Here is a tiny trained network, its code and every weight. The questions are about switching its units off for an input and a class, where a switched-off unit gives its printed mean instead of its output.

import numpy as np


def w(rows, s, z=0):
    codes = np.array(rows[::2]) - 128.0
    scale = np.full(codes.shape[1], s)
    scale[-1] = z or s
    return codes * scale


def norm(h):
    return h / np.sqrt((h * h).mean(-1, keepdims=True) + 1e-5)


def f(y):
    return np.maximum(y, 0)


def log_softmax(a):
    a = a - a.max(-1, keepdims=True)
    return a - np.log(np.exp(a).sum(-1, keepdims=True))


def net(x, mask):
    res = np.array(x, float).reshape(1, 4) / 4 @ E
    u = 0
    for l in range(3):
        y = f(norm(res) @ A[l][:, :-1].T + A[l][:, -1])
        res = res + np.where(mask[u : u + 3], y, B[l][:, -1]) @ B[l][:, :-1]
        u += 3
    return log_softmax(norm(res)[-1] @ U[:, :-1].T + U[:, -1])


A, B = {}, {}
E = w([
[143,128,129,154,125,124,145,135,133,115],'x0',
[173,65,160,120,93,162,134,121,244,122],'x1',
[203,13,126,106,112,99,58,114,174,50],'x2',
[110,51,144,98,101,105,168,1,183,88],'x3',
],0.0019)
A[0] = w([
[71,78,118,177,98,70,125,4,101,135,28],'L0N0',
[119,71,143,161,135,212,121,170,186,143,2],'L0N1',
[85,128,222,118,87,98,202,48,152,163,125],'L0N2',
],0.0034,0.0017)
B[0] = w([
[191,243,165,50,68,40,124,251,171,172,229],'L0N0',
[90,248,118,70,131,63,121,124,131,106,166],'L0N1',
[125,53,27,203,156,254,108,35,83,89,254],'L0N2',
],0.0032,0.003)
A[1] = w([
[76,227,4,142,94,152,215,95,71,204,138],'L1N0',
[196,131,204,111,138,244,165,166,133,175,2],'L1N1',
[177,56,172,69,20,7,80,174,226,133,212],'L1N2',
],0.0028,0.0021)
B[1] = w([
[209,96,203,79,86,52,152,161,161,123,235],'L1N0',
[211,114,143,22,43,153,179,70,252,54,136],'L1N1',
[120,223,164,182,155,126,133,235,75,204,253],'L1N2',
],0.0035,0.0046)
A[2] = w([
[161,173,195,123,156,202,96,168,241,116,7],'L2N0',
[152,121,71,156,202,127,86,171,3,51,203],'L2N1',
[34,93,117,159,145,197,191,57,145,153,86],'L2N2',
],0.0035,0.0017)
B[2] = w([
[137,165,154,1,90,53,207,62,100,135,244],'L2N0',
[58,54,95,176,152,174,85,64,161,115,253],'L2N1',
[64,99,77,224,195,189,76,152,80,58,171],'L2N2',
],0.004,0.0024)
U = w([
[135,201,188,153,159,51,101,220,82,204,30],'0',
[198,172,200,47,59,82,254,55,193,125,31],'1',
[66,59,38,215,185,228,79,60,171,66,248],'2',
],0.0044,0.0015)

Each question gives the input, the list of numbers given to net, and the class t.
The units are the neurons (one row each of A and B). Each row of codes is followed by its name. A weight is (code - 128) times the scale printed after its matrix; where a second scale follows, it is the last column's (A, B and U).
mask holds one flag per neuron, layer by layer. A switched-off neuron (its flag False) gives its mean, the last column of its row in B, instead of its output. The means were averaged over made-up inputs and are rounded, as every weight is.
A unit's drop is (log p(t) with every unit on - log p(t) with that unit switched off) / (log p(t) with every unit on - log p(t) with every unit switched off).
The circuit of an input: a set's keep is (log p(t) with only the set's units on - log p(t) with every unit switched off) / (log p(t) with every unit on - log p(t) with every unit switched off). Starting from all 9 units, units are removed one at a time, each time the one whose removal leaves the highest keep (on an exact tie, the one counted first), for as long as the keep stays at least 0.8.
units of the circuit, in order: the units of the circuit, biggest drop first
top k neurons: the k neurons with the biggest drops, biggest first
top k neurons in layer l: the k neurons of layer l with the biggest drops, biggest first
input [3,3,-3,3], class 2: units of the circuit, in order -> (L0N2)
input [-7,-3,5,2], class 0: units of the circuit, in order -> (L0N2 L1N2)
input [-3,0,1,-8], class 2: units of the circuit, in order -> (L0N0 L2N1)
input [2,-6,6,7], class 0: units of the circuit, in order -> (L0N0 L1N2)
input [5,1,-3,-7], class 1: units of the circuit, in order -> (L1N2 L1N1 L2N0 L1N0)
input [-5,1,-4,4], class 2: top 2 neurons in layer 2 -> (L2N0 L2N2)
input [3,-3,2,6], class 0: top 2 neurons -> (L0N0 L1N2)
input [-5,-8,4,6], class 0: top 2 neurons -> (L0N0 L1N2)
input [-7,-8,-2,2], class 1: top 2 neurons in layer 1 -> (L1N0 L1N2)
input [8,-8,3,-4], class 2: top 3 neurons -> (L2N1 L1N2 L0N0)
input [1,0,2,5], class 0: top 3 neurons -> (L0N0 L1N2 L1N0)
input [-7,2,-1,-5], class 1: units of the circuit, in order -> (L1N2 L1N1)
input [-3,-3,1,7], class 0: units of the circuit, in order -> (L0N0 L1N2)
input [8,-4,3,8], class 0: top neuron -> (L0N0)
input [3,2,6,-1], class 0: top 2 neurons in layer 1 -> (L1N2 L1N0)
input [-2,-2,6,3], class 0: top 2 neurons -> (L1N2 L0N2)
input [1,0,2,6], class 0: top 4 neurons -> (L0N0 L1N2 L1N0 L1N1)
input [-2,-5,5,-6], class 2: top 2 neurons -> (L2N1 L0N0)
input [-2,2,8,-2], class 0: top 2 neurons -> (L0N2 L1N2)
input [5,3,-3,-1], class 1: units of the circuit, in order -> (L1N2)
input [6,5,-3,5], class 2: top 2 neurons -> (L0N2 L2N2)
input [-6,4,-2,-4], class 1: top 2 neurons -> (L0N0 L1N2)
